Known rows, with every step that occurs
f, s, g, l, w, u, v, h: -0.42 -0.62 -0.78 +1.20 +2.10 +1.87 +3.25 +2.95 +0.95 -0.98 -1.89 -0.62 -2.30 -2.77 -2.41 +4.36 -0.63 -0.87 +3.91 -0.45 -3.59 +1.48 -1.46 -1.26 +2.17 +0.13 +3.27 -1.95 -2.08 -2.71 -3.64 -2.22 +1.15 -0.82 -2.61 +3.11 -0.80 -3.44 +2.40 -3.48 +2.14 +1.18 -6.12 -3.44
w, u, v, g, h: +1.24 +0.81 -4.81 -1.05 +2.29 -1.75 +3.32 +4.65 +0.25 -0.71 -0.35 -3.30 -2.98 -2.49 -1.92 +0.44 -2.73 -1.63 +1.46 -0.45 -2.23 -0.59 +0.41 -4.93 -0.80 +1.18 +2.63 +0.36 -1.25 +0.37 -0.50 +0.46 +2.74 +0.71 +1.30 +5.85 +3.66 -1.61 -1.94 -2.91 +3.98 -0.54 -6.64 -1.98
a, s, l, w, u, v: +4.66 +3.75 -4.33 -0.60 -0.45 -0.66 +0.99 +4.58 -2.51 +1.05 +0.79 +2.58 -0.71 -1.62 -3.20 +0.03 -4.71 -2.06 +3.38 -1.59 -3.43 +0.05 +3.97 -0.77 -1.33 -0.32 +3.11 +5.17 +0.91 -0.73 -4.29 -1.54 +1.81 +3.36 +0.62 +2.11 +5.15 +0.24 +1.41 +0.31 +4.14 +0.80 -6.28 +1.96
u, v, w, l: +3.54 -1.62 -3.34 +0.68 +1.16 +2.35 +0.81 +2.50 -1.01 +0.41 -1.71 -6.57 -0.89 -1.43 -1.80 +2.13 -2.06 -2.60 +3.91 -3.12 +0.91 +2.93 +1.06 -2.44 -1.05 +4.77 -1.25 +2.38 +1.64 +3.51 -1.26 -0.88 -0.39 +1.07 +2.32 +4.26 +7.60 -0.97 -0.49 -1.80 +3.87 -2.29 -3.58 -2.05
g, h, f, s, l: +2.43 -1.45 -0.51 +2.09 +4.12 -5.85 +0.66 +4.20 +1.37 +0.42 +0.98 -5.26 -1.40 -0.21 -0.27 -3.28 -3.50 -3.44 +1.59 +0.03 -0.34 -2.25 -2.62 -0.52 +1.49 +3.88 -0.69 +0.06 -1.39 -3.06 -1.40 -2.68 +0.27 +1.51 -3.31 +4.68 +2.70 -0.44 +0.41 -1.59 +5.47 -2.54 -0.57 +0.60
w, l, g, h, v, a, s: +2.87 -0.41 -4.71 +1.67 -0.68 +3.52 +3.17 +2.78 -1.27 -2.67 -1.77 -0.79 +2.27 +1.56 -3.26 +0.23 -0.05 -0.70 -1.17 -1.92 -0.25 +0.30 -0.20 -2.52 +1.91 +2.89 +0.06 +3.85 +0.72 -2.37 +1.45 -0.39 +1.86 +3.83 +2.85 +3.73 +5.13 +3.44 -1.27 -0.48 -0.83 -0.68 -3.47 +3.26
v, h, s, g, l: +0.57 -1.59 -1.56 +1.19 +0.52 +0.23 +1.93 -1.35 +3.86 -4.01 -1.94 -5.48 -1.98 -3.21 -2.81 +2.99 -3.76 -3.48 +1.71 +0.95 +1.04 +1.48 -3.02 -0.78 +4.33 +3.82 -1.65 +0.55 -0.06 +1.04 -1.46 -2.09 -0.96 -0.79 -1.61 +2.72 +2.45 -5.21 -0.91 -2.89 +1.63 -0.16 -4.43 +0.85
g, l, w, u, v: +3.65 +0.29 -2.61 -1.18 +1.30 +0.84 +4.27 +5.65 -2.62 -0.09 -1.79 +2.65 -0.08 -2.69 -2.30 +0.28 -4.69 -0.13 +7.41 -0.61 -2.38 +1.20 +1.42 -2.51 -0.08 +0.43 +3.90 +3.60 +1.45 +0.63 -4.38 -2.63 -0.61 +1.36 -0.65 +2.07 +6.41 -2.51 +0.54 -1.00 +5.22 -0.79 -6.60 -1.73
w, l, u, v, a, h: +0.67 +0.07 -4.73 +1.52 -1.01 +0.01 +2.53 +4.27 -3.10 -1.02 -2.44 -3.65 +2.90 +0.05 -3.37 +3.25 +1.38 -2.68 +3.18 -1.91 +1.05 +1.60 +4.79 -3.04 -2.53 +2.13 +0.92 +2.84 -0.10 -0.04 +1.93 +1.33 -1.55 +1.40 +2.19 +3.09 +5.49 -0.51 +1.26 -0.63 -0.11 -3.00 -4.49 +0.98
w, l, u, v, h, f, s, g: -2.05 +0.74 -2.10 +3.51 +1.91 -3.15 +1.16 +4.31 +0.59 -0.02 -0.50 -5.95 -1.75 -0.21 -1.93 +5.67 +0.88 -2.36 -0.60 -2.40 +0.39 +3.05 -0.83 +1.41 +0.60 +4.48 -1.65 -2.85 -0.40 -5.18 +1.67 -0.56 -0.32 +0.49 -1.68 +2.90 -2.29 -0.08 +3.13 +1.14 +0.31 -1.89 -5.41 -1.06
s, g, h, v, a: +0.30 -2.96 -1.27 -0.65 +1.82 +0.66 +1.55 +2.16 +2.16 -3.62 -0.11 -5.92 -0.43 -1.91 -0.97 +1.62 -1.34 -3.88 +1.40 +2.07 -0.58 +0.26 -1.53 -3.15 +2.81 +1.20 -0.98 +0.69 -1.93 +0.91 -1.49 +0.23 +3.01 -0.56 -0.37 +5.53 +2.87 -1.82 -3.64 -4.48 +2.66 +1.03 +0.07 -0.86
l, g, h, v: +2.43 +0.81 -2.43 +0.40 +2.20 -1.83 +4.71 +5.53 +0.60 -2.53 +1.13 -1.86 +0.80 +0.54 -0.34 -2.60 -3.23 -0.90 +2.79 +0.53 -0.23 +0.03 -0.89 -4.24 -0.58 +3.31 +0.81 +2.28 +1.35 +1.04 -0.35 -1.13 +0.72 +1.55 +1.56 +4.65 +4.32 +1.20 -1.69 -2.70 +4.43 -1.88 -4.33 +0.52
l, u, v, g, h, s: +1.90 +0.82 -3.35 +1.23 -0.11 -4.68 +4.92 +3.77 +1.27 -2.09 +0.98 -3.27 -2.95 -0.83 -0.81 +0.92 -1.63 -3.21 +0.24 +1.66 -1.77 +0.20 +0.87 -2.53 -0.88 +2.52 -0.72 -2.22 -0.63 -2.22 +1.30 +2.58 +0.60 +0.54 -1.94 +3.39 +1.69 -0.54 -1.99 -1.25 +3.21 -0.24 -6.39 -0.23
v, h, s, l, u, w: +2.81 +1.03 -1.72 +0.60 -0.40 -5.04 -0.05 -1.52 +1.52 -3.46 +1.51 -7.05 -2.42 -0.34 -1.49 -1.03 -4.45 -3.25 +2.12 -0.31 -1.54 +2.51 +3.14 +1.46 -0.54 +5.94 -2.12 +0.15 -0.09 -0.45 -0.72 -1.09 -0.33 +1.76 -1.04 +1.51 +0.76 -3.06 +0.39 -2.74 +1.77 -1.10 -4.27 +1.51
v, g, l, u, w: +3.07 -1.64 -2.89 -1.97 +2.39 -3.53 +3.88 +0.45 +2.28 -2.64 -3.43 -3.20 -1.72 -3.66 -3.21 -0.24 -3.89 +0.33 +6.37 -0.53 -1.39 +0.86 +2.06 -0.71 +0.83 +2.38 +2.35 +2.52 -0.41 +0.41 -0.64 +0.49 -0.80 -0.66 -0.41 +0.53 +3.99 -7.24 -1.33 -2.80 +3.72 -3.12 -5.79 -1.52
s, h, v, w, u, l, g: +3.22 +1.95 -1.19 -1.76 -0.63 -2.54 -1.05 +1.85 -1.89 -1.70 +0.39 -2.64 -0.42 +1.76 -4.59 +1.91 -3.67 -3.96 +2.47 -2.38 -3.56 +3.76 +1.71 -2.84 +1.74 +1.97 +0.74 +1.33 +1.92 -0.09 -3.02 -3.30 +2.03 -1.14 +1.65 +3.59 +0.27 -0.21 +0.60 -1.33 +2.53 +0.14 -2.55 -1.97
w, l, g, h, v, a: +1.37 -2.80 -2.99 +1.74 +1.00 +2.87 +2.84 +3.06 -0.73 -2.73 -1.08 -2.03 +2.33 +1.54 -0.53 -0.71 +0.04 -0.34 -0.46 -1.44 -0.87 +2.22 -0.29 -2.49 +1.32 +3.92 +0.02 +2.23 +0.90 -0.58 +1.86 -0.94 +2.53 +3.13 +2.00 +4.32 +4.56 +1.58 -0.64 -1.70 +1.26 -1.25 -2.84 +0.85
h, f, s, g, l, w, u, v: +1.38 +0.24 -0.56 +0.62 +2.96 -1.90 +1.85 +8.03 -1.69 +0.32 -1.18 +2.36 -2.62 -2.79 -2.86 +3.11 -2.11 -0.98 +4.94 +0.49 -3.41 +2.20 -1.03 +1.48 +3.09 -1.49 +2.78 +0.26 -0.50 -4.54 -4.17 -3.27 -0.04 -0.21 -4.16 +1.85 +0.50 -1.72 +1.35 +1.33 +4.10 +0.83 -4.09 -3.16
f, s, g, h, v, a, w: +0.45 -1.98 +0.06 +0.30 +1.29 +1.91 +2.46 +1.18 +1.95 -1.73 -1.05 -6.40 +0.41 -0.97 -3.48 +2.13 +1.52 -4.53 +1.43 +2.65 -0.42 -0.13 -2.53 -1.92 +3.05 +1.16 -1.03 +0.38 -3.27 -1.64 -1.32 -0.24 +2.77 -1.12 -1.05 +5.79 +1.06 -0.23 -4.65 -3.31 +1.43 +1.14 +2.75 -2.12
w, l, u, v, h, s, g: -1.74 +0.81 -3.43 +2.07 -1.61 -0.16 +1.27 +1.12 +1.07 -2.24 +0.57 -4.96 -1.55 -0.43 -1.75 +5.62 -0.65 -3.47 -1.12 -1.16 -0.27 +4.00 +0.98 +0.30 +0.35 +4.72 -3.21 -1.07 +1.68 -1.06 +1.65 +0.20 +0.10 +1.76 -0.96 +1.74 +0.04 -0.38 +1.65 +0.80 -0.18 -0.39 -7.25 +0.79
f, s, h, v, w, l, u: +2.06 -1.94 +1.12 -1.07 -0.64 -1.13 -1.05 -1.61 +1.20 -1.10 +0.94 -5.94 +3.75 +3.22 -1.00 +3.07 +0.59 -5.33 +0.31 -2.86 +0.06 +2.58 -0.73 +0.67 -0.27 +3.07 -4.30 +0.12 +1.08 -2.58 -0.88 +0.44 -2.61 +0.47 -1.62 +2.13 -0.01 +1.57 +1.48 -0.77 +2.07 -3.66 -1.60 -1.84
h, f, s, g, l: +1.03 -2.13 -0.63 +1.10 +4.40 -3.20 +1.16 +3.88 +1.77 -1.23 -2.26 -3.20 -1.00 -3.48 -2.72 +1.47 -3.03 -2.48 +4.41 +0.19 -0.03 -0.22 -3.46 +1.30 +4.21 +1.86 -0.05 +1.68 +0.00 -2.23 -2.51 -2.76 -1.19 -0.69 -3.65 +2.89 +2.12 -3.79 +0.22 +0.29 +4.04 -2.52 -2.18 -1.68
f, s, l, w, u, v, a: +3.09 -1.58 -0.90 +1.82 +2.21 +0.15 -0.66 +2.94 -2.94 -0.33 +0.49 +0.52 +0.84 -1.17 +0.15 -0.02 -0.36 -2.62 +2.49 -1.75 -7.29 +1.72 +3.76 +1.73 -0.73 +0.28 +3.19 +0.32 -1.30 -3.30 -3.62 -0.47 +4.59 +2.69 -2.24 +4.85 +0.93 -1.08 +3.10 -1.61 +3.68 +1.40 -3.16 -3.33
l, u, v, a, s, g, h, f: +0.65 +0.95 -3.21 +1.21 +1.11 -4.35 +3.28 +7.84 -0.76 -2.31 -1.30 -3.21 -2.87 -2.74 -5.63 +3.34 -0.89 -3.04 +0.53 +0.32 -1.30 -1.21 +1.56 -2.56 +1.38 -0.20 -0.04 -0.56 -2.64 -5.73 -1.38 +1.34 +1.97 -0.92 -0.50 +4.50 +1.54 -0.25 -1.89 -1.02 -1.26 +1.89 -2.84 +1.46
a, v, h, s, g, l, u, w: +0.54 +1.46 -3.60 -1.31 -0.95 -2.04 +2.43 -0.27 +3.31 -3.73 -2.68 -4.51 -4.16 -2.56 -3.84 +3.52 -1.99 -1.58 +4.80 +1.50 +1.28 +1.36 +0.60 -0.27 +2.84 +1.12 -0.65 +0.38 -0.71 +0.20 -2.79 +0.11 -2.57 -2.17 -0.79 -0.27 -0.64 -2.62 -1.39 -2.27 -1.38 +0.33 -4.52 +1.81
w, u, v, h, s, g: -0.42 +2.79 -3.62 +0.49 -0.08 -0.64 -0.12 +2.37 -0.03 -3.29 +1.47 -5.06 -3.24 -2.47 -2.69 +4.55 -2.99 -4.32 +0.17 -0.10 -2.04 +3.18 +0.53 -0.88 +0.51 +2.82 -1.15 -0.48 +0.47 +0.39 -1.68 -1.03 +1.86 +1.04 +0.39 +5.04 -0.16 -0.85 -0.50 -0.89 +0.73 +1.40 -6.80 -1.23
g, h, s, l, u, v: +1.42 +1.07 -2.11 +1.44 -0.04 -5.14 +2.92 +4.00 +0.62 -1.14 +2.57 -2.43 -1.96 +0.70 +0.09 -1.78 -3.21 -4.24 +0.81 +1.27 -2.85 -1.05 +1.25 -2.51 -0.80 +3.15 -1.93 -1.72 +1.01 -1.57 -2.10 +0.61 +1.38 +1.96 -3.62 +3.42 +2.26 +1.13 +0.81 -0.26 +4.00 +0.34 -4.26 +1.76
u, w, l, g: +1.85 -0.80 -5.15 -0.65 +2.95 +1.45 +1.38 +3.25 -2.35 -1.72 -0.92 -2.71 +0.20 -2.30 -3.21 -2.05 -3.57 +1.69 +6.17 -4.09 -1.76 +3.25 +3.75 -0.33 -1.34 +5.88 +1.06 +6.13 +3.32 +3.07 +1.78 -3.82 +0.90 +4.10 +3.18 +1.73 +6.73 -1.94 +0.80 -0.84 +2.32 -5.12 -6.86 +0.07
h, s, l, w, u, v, a, g: +5.58 +1.09 -3.54 +0.98 -2.98 +0.97 -1.10 +3.19 -2.72 -2.07 -0.18 +2.94 -1.23 -0.08 -1.26 -1.16 -1.84 -3.21 +0.62 +1.20 -4.97 +3.87 +4.49 +2.04 +0.39 -0.70 +2.17 +2.03 +0.47 -2.66 -2.39 +1.42 +2.18 +2.54 -1.10 +3.26 +2.93 +0.08 +0.77 +1.03 +1.83 +3.11 -1.83 +2.16
v, w, u, l: +5.28 -1.36 -2.77 -1.25 -0.77 -2.19 -0.92 +1.35 -2.11 -1.37 -1.59 -4.79 -0.72 -1.04 -3.56 +0.85 -5.59 -4.49 +6.45 -1.34 -1.60 +1.57 +2.37 -2.12 +0.68 +3.27 +1.61 +4.38 +1.73 +2.14 -3.03 -2.55 +0.29 +0.29 +1.63 +2.91 +4.45 -2.38 -1.20 -1.23 +3.94 -2.01 -3.41 -4.31

Rows
+1.67 -1.50 -0.46 -0.03 -1.80 +1.04 +1.09 +0.23 +1.65 -3.90 -0.77 +0.14 -1.25 -2.03 -2.67 +3.01 -4.08 -2.16 +1.92 +1.37 -1.22 +3.80 -0.75 +0.85 +3.55 +0.45 +0.78 +2.60 -0.33 -1.09 -2.18 -3.13 -1.15 +0.25 -1.54 +0.06 +1.16 -4.44 -0.49 -2.29 +1.48 +1.30 -6.29 -0.40
v, h, s, g, l, w, u
+2.44 +0.83 -4.11 -0.75 -0.27 +2.45 +0.70 +4.85 -3.08 -2.21 -0.80 +1.43 -0.64 -4.37 -5.17 +4.32 -1.57 -2.26 +3.20 -0.98 -4.58 +1.60 +4.68 -0.40 +0.23 -2.43 +3.20 +4.42 -1.10 -1.82 -3.27 -0.13 +3.63 +1.33 +1.43 +3.34 +3.16 -1.77 -0.92 -1.40 +0.14 +2.72 -5.73 -0.91
l, w, u, v, a, s, g
+1.54 +1.68 -4.90 +1.76 +1.46 -0.35 +1.57 +5.18 -2.15 -2.26 -0.66 +1.60 -0.96 -0.61 -4.34 -1.70 -1.25 -0.84 -1.44 -2.93 -6.46 -1.51 +3.70 -3.91 +0.14 -0.10 +3.58 +1.15 -0.85 -3.40 -3.10 -0.01 +6.89 +2.67 +2.24 +6.77 +2.36 +1.43 +1.66 -1.58 -0.84 +2.92 -5.18 +1.77
w, u, v, a, s, l, g, h
+1.53 -2.11 +0.06 +1.68 +3.05 -0.40 +1.00 +6.74 -2.54 -1.11 -2.56 +1.64 -1.97 -3.12 -3.09 +3.86 -0.14 -1.19 +3.46 +0.16 -5.05 +2.90 +0.14 +2.31 +3.96 -1.95 +3.07 -0.91 -2.29 -6.00 -3.96 -2.26 +2.09 -0.61 -3.90 +3.16 -0.15 -2.82 +1.06 +0.17 +1.80 +2.58 -2.10 -3.95
h, f, s, g, l, w, u, v, a
+3.42 -1.70 -1.63 +0.89 +1.77 -5.72 +0.31 +4.14 +0.57 -2.56 -1.71 -4.43 -2.61 +0.53 -2.51 -4.43 -0.18 -1.89 +2.42 +0.98 -2.86 -0.70 +1.92 +1.00 +1.24 +1.81 +1.00 -1.49 -3.21 -7.13 -0.39 +1.56 +0.41 +0.26 -3.06 +3.80 -0.07 -0.95 +0.06 -1.93 +0.18 -1.21 +2.54 +1.63
v, a, g, h, f, s, l, u, w
+2.12 +2.60 -2.52 +3.01 +1.96 -4.84 -2.02 +6.21 -3.68 +0.14 -0.67 -3.63 -0.80 +0.46 -3.02 +1.73 +0.67 -4.26 +0.50 -0.89 -2.18 +0.99 +2.44 +0.26 +0.13 -0.02 +1.96 -0.22 -3.03 -4.16 -2.13 -0.89 +0.90 +0.85 -0.68 +6.50 +0.62 +0.61 +1.79 +0.44 +1.44 +0.49 -0.28 -0.47
w, u, v, a, h, f, s, l
+4.28 +2.31 -3.75 -0.23 -2.85 -0.39 +1.64 +5.65 -0.85 -0.59 +1.37 +2.93 -3.39 +1.13 -1.00 -3.32 -3.26 -2.59 +1.36 +2.69 -3.25 +0.96 +1.47 -1.89 +0.36 -0.52 +1.80 +1.06 +0.55 -2.22 -2.28 -0.06 +0.29 +2.37 -2.31 +2.51 +3.60 +2.22 -0.08 +0.10 +3.68 +1.99 -2.76 +3.64
a, g, h, s, l, w, u, v
-1.40 +0.16 -4.08 +1.97 -2.94 +0.21 +0.23 +3.39 -1.86 -2.78 -0.71 -2.97 +0.50 -0.25 -3.67 +5.92 +2.51 -4.56 +0.19 +0.54 -0.55 +3.61 +4.13 -0.21 +0.33 +0.45 -1.84 +1.34 +0.05 -1.00 +2.02 +1.42 -0.50 +1.05 -0.58 +1.80 +1.87 +0.10 +0.55 +1.36 -1.81 +0.13 -3.93 +1.36
w, l, u, v, a, h, s, g
+3.07 -2.48 -0.96 +2.59 +0.79 -6.06 +0.52 +3.85 +1.56 -2.28 -1.45 -2.35 +0.49 +1.69 -0.99 -3.94 -0.08 -3.29 -0.62 +1.01 -1.68 -1.52 +0.46 +0.69 +1.05 +1.15 +0.97 -0.80 -2.33 -7.94 -0.08 +2.90 +0.10 +0.21 -2.91 +4.30 -0.22 -0.07 +1.11 -0.51 +0.82 -1.36 +1.40 +2.07
v, a, g, h, f, s, l, u
+3.93 +0.72 -1.16 +2.64 +0.97 -1.64 +2.84 +8.27 -4.90 -0.10 -3.64 +0.83 -0.36 -0.55 -4.40 +2.83 +0.78 -1.47 +5.17 +0.77 -1.20 +1.75 +1.01 -0.60 +1.43 -1.83 +4.39 +0.28 -3.75 -5.59 -2.37 -2.34 -3.01 -0.52 -2.00 +3.27 +2.91 -1.03 +0.60 -0.91 +1.39 +0.30 -1.49 -1.42
g, l, w, u, v, a, h, f, s
+2.02 -1.26 -5.24 +1.48 -3.40 +1.56 +3.37 +3.67 -1.53 -2.91 -1.97 -1.39 -0.09 +1.54 -2.08 -0.33 +0.92 -2.91 -0.17 +0.66 -0.89 +0.96 +1.63 -2.01 +0.18 +3.01 -1.39 -0.36 +1.36 -3.90 +2.24 +3.47 -0.73 +2.82 -1.17 +3.27 +3.91 +3.08 -0.32 +1.55 -1.50 -0.98 -2.71 +3.06
w, l, u, v, a, g, h, s
+1.58 +5.63 -3.08 +3.00 -1.04 -1.37 +0.95 +2.18 -1.06 -0.64 +0.77 -1.63 -1.95 +0.86 -4.72 +0.00 -2.62 -2.02 -2.27 -1.55 -2.88 +4.54 +3.06 -0.69 -0.74 +3.80 +1.04 +0.76 +0.83 -1.01 -1.38 -2.11 +3.74 +1.58 +2.96 +5.08 +0.28 +0.58 +0.82 +0.65 +0.50 +2.93 -5.38 +1.68
a, w, u, v, h, s, l, g
+2.16 -2.12 +0.45 -0.16 +2.15 -2.37 +0.37 +5.48 -0.43 -1.14 -1.07 +2.51 -0.23 -2.33 -2.59 +1.59 -3.31 -1.21 +4.66 +0.63 -2.34 +2.06 -1.31 +3.01 +3.45 -1.56 +2.44 +3.60 -0.30 -4.26 -3.11 -3.76 -1.41 +0.41 -3.65 +0.25 +0.78 -3.06 +0.53 +0.95 +3.92 -1.08 -3.99 -2.96
h, f, s, g, l, w, u
+1.69 -1.24 -3.91 +2.95 +0.17 -1.47 +3.18 +6.87 -1.91 -0.73 -3.04 -2.50 -0.28 +1.73 -2.20 -0.20 +2.42 -1.79 +0.35 -0.59 -0.34 -0.06 -0.16 -0.84 +0.38 +2.69 +0.13 -2.15 -0.72 -8.05 +2.35 +2.67 -1.25 +1.61 -2.03 +4.46 +1.58 +3.23 +1.23 +1.77 -0.94 -2.42 -0.74 +1.22
w, l, u, v, a, g, h, f, s
+3.11 -0.94 +0.86 +1.57 +1.25 -2.57 -1.21 +2.53 +1.63 -2.54 +1.95 -1.32 +0.05 +4.09 +0.88 -2.56 -0.46 -2.70 -1.56 -0.39 -4.86 +1.16 -0.88 -1.03 +0.77 +0.32 +0.82 -0.64 -0.66 -2.60 -3.97 -0.02 +3.25 +0.87 -0.19 +5.25 -1.88 +3.10 +0.71 -2.28 +3.33 +1.47 -1.49 -3.36
f, s, l, g, h, v, w, u
+2.20 +0.76 -1.23 +0.42 -0.24 -0.21 +0.87 +2.47 -0.28 -1.71 -0.15 +0.02 +1.78 +2.38 -3.41 -2.66 -1.35 -1.57 -2.06 +0.12 -3.17 +2.18 +1.96 -2.40 +1.28 +0.44 +2.33 +3.39 -1.04 -1.56 -2.27 -1.07 +5.49 +1.11 +3.15 +5.25 +1.78 +1.11 -1.99 -1.17 +1.22 +3.04 -0.13 +0.72
s, l, g, h, v, a, w, u
+4.73 +1.93 -2.27 -1.39 -2.41 -0.81 +3.32 +2.92 +0.82 -0.81 -2.42 +1.82 +0.29 +0.78 -2.57 +2.73 -1.99 -1.08 +3.15 +3.01 +2.09 +2.90 -0.10 -1.92 +2.09 -3.14 +4.61 +4.86 -2.20 +0.30 -0.68 -0.54 -4.10 -1.08 +0.85 -0.25 +4.32 -3.06 -2.43 -1.93 +4.98 -0.10 -3.96 +0.74
a, h, v, g, l, w, u
+4.45 +1.51 -1.34 +3.23 +1.61 -4.18 +0.70 +2.38 +1.72 +2.17 -0.64 -3.68 -1.88 +0.00 +0.19 +0.52 -1.66 -1.84 +1.96 -0.32 +2.73 +1.19 -0.52 +2.21 +0.47 +1.81 +1.87 +0.82 -3.10 -3.20 -1.61 -2.00 -2.27 -0.60 -0.57 +1.92 +0.38 -0.65 +1.62 -2.80 +3.67 -0.54 -1.81 +2.61
a, v, h, f, s, l, w
+2.43 -3.07 -0.67 +1.31 -1.90 +1.70 +1.82 +2.06 +0.18 -3.85 -2.82 -0.28 -0.11 -2.72 -4.07 +3.28 -0.44 -3.24 +4.25 +3.50 +0.00 +2.81 +1.40 -0.13 +4.01 -1.97 +1.30 +3.50 -2.69 +0.05 -0.87 -1.90 -2.26 -1.46 -2.15 +0.37 +4.78 -5.65 -1.87 -3.50 +1.08 +1.32 -1.30 +1.63
v, a, h, s, g, l, w
+4.37 +1.96 -3.17 +1.04 -2.86 +0.17 +1.34 +5.97 -5.63 -2.47 +0.24 -0.01 +0.29 -0.65 -3.43 +2.63 -0.66 -3.86 +3.87 +1.64 -1.87 +3.62 +5.10 -0.75 -1.70 -0.89 +2.08 +3.10 -1.44 -0.90 -0.61 -0.96 -1.59 +1.82 +0.50 +3.07 +4.46 +0.04 -1.54 -1.33 +0.89 +1.05 -4.02 -0.11
l, w, u, v, a, h, s
+4.30 +3.18 -2.64 -1.17 +0.50 -1.56 +0.49 +6.34 -5.51 -0.21 -0.33 -0.37 -0.70 -2.79 -7.32 +3.40 -3.25 -2.95 +1.86 -2.94 -2.41 +1.94 +3.76 -0.50 +0.05 -0.67 +1.42 +2.62 -2.00 -5.56 -2.51 -3.01 +0.43 +0.93 +0.70 +3.99 +3.75 -0.78 -0.36 -0.95 -0.26 +0.97 -3.62 +2.32
l, w, u, v, a, s, h, f
+3.88 +1.08 -1.52 -2.38 -3.24 -0.37 -0.31 -1.28 +0.80 -1.15 +0.01 -4.61 +3.05 +2.32 -4.62 +3.93 -1.82 -5.04 -0.35 -3.06 +2.32 +1.84 +0.54 -1.09 +0.10 +2.04 -4.10 +3.79 +1.54 -1.73 -1.32 +0.58 -3.43 +0.66 +1.41 +0.82 +3.49 +1.82 -0.56 -0.22 +0.20 -2.51 -2.79 +2.52
a, s, h, v, w, l, u
+3.53 -0.32 -0.11 +0.25 +0.33 -2.42 -0.99 +3.03 +1.73 -2.59 +1.78 -1.21 -0.52 +3.38 +0.07 -2.83 -2.73 -2.05 -1.47 -0.24 -3.22 +2.34 +0.54 -2.75 +0.66 +0.24 +1.07 +1.47 +0.04 +0.17 -3.92 -0.46 +3.22 +0.34 +2.12 +4.60 +1.01 +1.46 -0.67 -2.90 +3.74 +2.22 -2.06 -1.36
s, l, g, h, v, w, u
